arr =
[[129 119 104 131 114 126 120 135 126 115 136 140 140 149 118]
 [137 125 126 130 115 133 113 128 118 128 119 116 150 141 119]
 [130 126 137 112 133 132 155 134 123 134 117 131 131 121 123]
 [121 136 149 124 129 133 135 122 136 152 120 134 134 110 143]]
Counting starts at 0.
The bottom entry of the column that holds the smallest entry -> 149
Find the entry just left of 152.
Answer: 136
The entry at row 0, column 0: 129
The entry in row 1 and column 1 -> 125
Find the entry at row 1, column 0.
Answer: 137
The entry directly above the largest entry is 113
The entry directly below 125: 126
Find the top entry of the column that holds the largest entry.
Answer: 120
The bottom-right entry -> 143
The entry in row 2 and column 0 -> 130
Find the top-right entry.
Answer: 118
Find the entry in row 0 and column 1.
Answer: 119
The entry just left of the largest entry: 132
Find the bottom-left entry.
Answer: 121
The entry in row 0 and column 2: 104
The entry in row 2 and column 2 -> 137
Find the entry directly above 112.
Answer: 130
The entry directly below the largest entry -> 135
Find the entry just right of the largest entry.
Answer: 134

Questions about the grid below. Counting starts at 0.
1) What is the entry in row 0 and column 1?
2) What is the entry at row 1, column 0?
3) What is the entry in the top-left corner?
4) What is the entry directly above 113?
5) What is the entry in the bottom-left corner?
6) What is the entry directly below the centre entry?
7) What is the entry at row 2, column 1?
8) What is the entry directly above the smallest entry?
[[107 151 112 136 139 141 120 148 111]
 [108 149 114 136 138 140 121 146 113]
 [101 156 109 138 141 144 118 153 108]
 [128 128 128 128 128 128 128 128 128]
 [139 117 136 124 123 121 132 118 136]
 [148 107 143 120 118 116 136 109 143]
 [141 114 138 123 122 120 133 116 138]
 [136 119 134 125 124 123 131 121 134]
 [100 157 108 139 142 145 118 154 107]]
1) 151
2) 108
3) 107
4) 111
5) 100
6) 118
7) 156
8) 136

[[132 129 140 137 126 128 126 125 129 124 131 128 124 126]
 [128 119 157 148 114 119 119 122 123 116 126 120 121 124]
 [131 111 142 149 114 131 128 142 132 128 119 131 142 143]
 [151 121 125 124 121 150 118 140 151 123 117 150 137 120]
 [126 150 115 119 152 131 146 125 128 143 147 130 126 136]
 [148 126 130 119 124 144 116 132 146 121 120 144 129 111]
 [122 137 141 134 134 118 133 118 119 129 139 118 119 127]
 [125 127 136 128 130 125 133 134 125 136 126 125 134 131]
 [128 113 152 146 113 122 122 132 125 121 120 123 131 129]
 [149 117 129 129 117 148 118 141 149 122 115 148 139 123]
 [140 129 145 144 121 131 117 116 134 111 134 132 114 119]
 [128 140 114 119 145 136 144 137 132 146 137 134 137 140]
 [147 126 131 122 124 143 117 131 145 121 121 143 128 113]
 [124 135 126 124 139 127 140 134 125 142 133 126 135 137]
 [117 146 128 143 146 120 149 120 117 139 153 119 122 150]
 [129 136 111 105 145 137 144 146 133 153 127 136 146 135]]
Counting starts at 0.
The smallest entry: 105
The top entry of the column that holds the largest entry is 140
Which number is the entry in row 1 and column 0?
A: 128
Which number is the entry at row 2, column 0?
A: 131
Which number is the entry just right of 105?
A: 145
Which number is the entry in the top-right corner?
A: 126
Which number is the entry in the bottom-left corner?
A: 129
Which number is the top entry of the column that holds the smallest entry?
A: 137
The entry just right of the largest entry -> 148
Which number is the entry in row 0 and column 0?
A: 132
Which number is the entry in row 1 and column 2?
A: 157
Which number is the entry at row 0, column 1?
A: 129
Which number is the entry just left of the smallest entry?
A: 111
Which number is the entry in row 2 and column 2?
A: 142
The bottom-right entry -> 135
Which number is the entry directly above the smallest entry?
A: 143
The entry in row 2 and column 1: 111

array([[118, 126, 110, 121],
       [123, 117, 120, 120],
       [118, 126, 109, 121],
       [113, 122, 112, 121],
       [115, 125, 111, 121],
       [133, 119, 111, 123],
       [117, 126, 110, 121],
       [119, 133, 151, 138],
       [114, 126, 150, 137],
       [145, 138, 132, 127],
       [150, 136, 125, 127],
       [150, 135, 124, 129],
       [150, 136, 125, 127]])
Indices start at 0.
The entry in row 0 and column 0: 118
The entry at row 1, column 0 -> 123
Which number is the bottom-left entry?
Answer: 150
The entry at row 0, column 1 -> 126
Which number is the bottom entry of the column that holds the largest entry?
Answer: 125
The entry at row 1, column 1: 117
The entry directly above the largest entry: 110
The entry in row 2 and column 2 -> 109
Which number is the entry just right of the largest entry?
Answer: 138
Which number is the top-right entry?
Answer: 121
The largest entry: 151
Which number is the top entry of the column that holds the smallest entry?
Answer: 110
Which number is the entry just right of the smallest entry?
Answer: 121
The entry in row 2 and column 0 is 118
The entry just right of 145: 138
The bottom-right entry is 127
Which number is the entry directly above 124?
Answer: 125
The entry directly above the smallest entry -> 120
The entry directly below 109: 112
Which number is the entry just right of 112?
Answer: 121

W =
[[109 116 122 107 134 145 119]
 [131 143 115 129 151 124 105]
 [116 120 119 135 121 125 150]
 [119 138 119 121 151 132 105]
 [117 112 115 108 122 145 131]
 [133 143 115 130 150 123 105]
 [120 142 113 147 147 108 138]
 [138 147 113 148 147 107 124]
 [116 107 143 105 112 125 123]
 [112 132 122 115 148 137 107]]
Counting starts at 0.
Give the entry in row 1 and column 0.
Answer: 131
The entry in row 2 and column 2 is 119
Give the entry at row 2, column 1.
Answer: 120
Give the entry just left of 129.
Answer: 115
The bottom-right entry: 107
Give the top-right entry.
Answer: 119
The entry at row 2, column 0 -> 116
The entry at row 0, column 1: 116
Give the entry at row 0, column 2.
Answer: 122
Give the entry in row 1 and column 1.
Answer: 143
The entry in the top-left corner is 109
The bottom-left entry: 112
